<45>: [148 117 106  97]
<160>: [122 106  95 164]
<112>: [165 135 100 104]
<2>: [183 127  95 109]
<50>: [164 133  98 106]
<164>: [164 122  94 106]
<16>: [ 73 153 101  78]
order: [ 95 109 127 183] => <2>
order: [106  94 122 164] => <164>

<88>: [ 84 134 103 136 118 126 149 107 152]
<101>: [136 153 108 134 149 103 118  84 126]
<73>: [ 84 153 103 126 136 107 149 134 118]
order: [103 107 134 118  84 136 149 152 126] => <88>
order: [ 84 103 134 118 153 126 136 107 149] => <73>
order: [152  84 134 103 136 118 126 149 107] => <88>
order: [149 134 118  84 153 103 126 136 107] => <73>
order: [126  84 118 103 149 134 108 153 136] => <101>

<13>: [123 117 127 118 118 123  98 129 127 139 138 111 120 124 113 116 120 110
 123 102 110 123 130 125 122 144 108 154 131 114 121 138 134 135 112 122
 139 124 143 123 119 122 161 108 130 163]
<155>: [123 117 127 118 118 123  98 129 127 139 138 111 120 124 113 116 120 110
 123 102 110 123 130 125 122 144 108 154 131 114 121 138 134 135 133 122
 139 129 128 109 109 102 133 117 117 154]
<167>: [131 122 149 132 120 130 106 144 135 138 104 127 139 129  73 134 162 130
 116 111 117 138 129 122 127 144 144 129 125 129 131 118 118 124 113 131
 128 134 111 121 113 123 102 130 151  93]
<35>: [131 122 149 132 120 130 106 144 135 138 104 127 139 129  73 134 162 130
 116 111 117 138 129 122 127 144 118 143 125 114 125 140 118 137 143 115
 121 129 134 117 137 108 136 127 110 140]
<125>: [128 121 108 128 131 121 125 129 110 129 134 128 116 139 121 120 132 121
 123 121 101 109 137 128 120 131 130 140 123 134 150 117 132 109 132 129
 124 134 155 136 133 143 175 132 147 124]
<121>: [128 101 117 116 125 108 134 121 139 110 147 129 155 128 128 137 131 136
 124 134 150 175 129 120 132 120 130 132 133 121 110 132 109 143 124 132
 123 140 129 121 123 121 131 134 121 128]
<12>: [123 117 127 118 118 123  98 129 127 139 138 111 120 124 113 116 120 110
 123 102 110 123 130 125 122 144 108 154 131 114 121 138 134 135 133 122
 139 124 143 123 119 122 161 108 130 163]
order: [123 102 110 123 130 125 122 144 108 154 131 114 121 138 134 135 112 122
 139 124 143 123 119 122 161 108 130 163 123 117 127 118 118 123  98 129
 127 139 138 111 120 124 113 116 120 110] => <13>
order: [128 121 134 131 121 123 121 129 140 123 132 124 143 109 132 110 121 133
 132 130 120 132 120 129 175 150 134 124 136 131 137 128 128 155 129 147
 110 139 121 134 108 125 116 117 101 128] => <121>
order: [ 98 102 108 108 110 110 111 113 114 116 117 118 118 119 120 120 121 122
 122 122 123 123 123 123 123 124 124 125 127 127 129 130 130 131 133 134
 135 138 138 139 139 143 144 154 161 163] => <12>
order: [134 135 133 122 139 129 128 109 109 102 133 117 117 154 123 117 127 118
 118 123  98 129 127 139 138 111 120 124 113 116 120 110 123 102 110 123
 130 125 122 144 108 154 131 114 121 138] => <155>
order: [136 133 143 175 132 147 124 128 121 108 128 131 121 125 129 110 129 134
 128 116 139 121 120 132 121 123 121 101 109 137 128 120 131 130 140 123
 134 150 117 132 109 132 129 124 134 155] => <125>
order: [101 108 109 110 110 116 117 120 120 121 121 121 121 121 123 123 124 124
 125 128 128 128 128 129 129 129 130 131 131 132 132 132 132 133 134 134
 134 136 137 139 140 143 147 150 155 175] => <121>

<140>: [ 76 172  97 126 111  89  92 169  98  85 152  97 136 174]
<109>: [181  82 176 146 100 168 154 147  75 104 167 171 146 161]
<21>: [147  82 146 176 103 146 181 161 168 166  75 100 171 153]
<94>: [ 82 146 100 146 154 171 181 161 168 176 147 166  75 103]
<9>: [ 82 146 171 146 147 168 103 100 161 167  75 181 176 154]
order: [100 181  75 168  82 147 103 154 146 171 176 146 161 167] => <9>
order: [153  75 168 146 147 103  82 100 176 146 171 166 181 161] => <21>
order: [154 103 100 147 146 146 161 168 171  82 176  75 167 181] => <9>
order: [ 75  82 100 103 146 146 147 154 161 166 168 171 176 181] => <94>
order: [154 176 181  75 167 161 100 103 168 147 146 171 146  82] => <9>

<123>: [126 127 132 126 129 125 122 143 126]
<119>: [128 122 124 128 123 145 126 128  84]
<22>: [122 126 132 129 126 126 126 127 143]
<86>: [ 84 126 128 124 121 128 128 123 145]
order: [126 143 122 125 129 126 132 127 126] => <123>
order: [132 143 129 125 127 122 126 126 126] => <123>
order: [143 127 126 126 126 129 132 126 122] => <22>
order: [122 126 143 126 132 129 126 126 127] => <22>
order: [127 129 132 143 126 126 122 126 126] => <22>
order: [128 128 123 145  84 126 128 124 121] => <86>

<70>: [140 110 126 107 136 141 109 115 104 115 123 137 114 113 124]
<175>: [136 148 128 133 139 114 152 131 150 124 144 106 148 137 167]
<57>: [131 115 131 112 133 152 113 109 101 128 122 130 114 105 123]
<28>: [148 149 116 134 139 136 156 124 153 101 145 103 157 125 167]
<54>: [120 132 145 123 133 140 128 113 130 150 120 115 126 112 109]
<133>: [129 138 137 129 137  99 142 137 142 140 138 112 138 147 163]
<142>: [138 138 137 137 100 140 147 129 142 137 142 129 163 112 138]
<31>: [131 115 131 112 133 152 113 109 111 128 122 130 114 105 123]
<107>: [136 133 128 126 138 112 138 132 136 126 141 117 136 139 173]
order: [133 126 112 128 132 140 109 130 145 115 113 150 120 120 123] => <54>
order: [163 147 138 112 138 140 142 137 142  99 137 129 137 138 129] => <133>

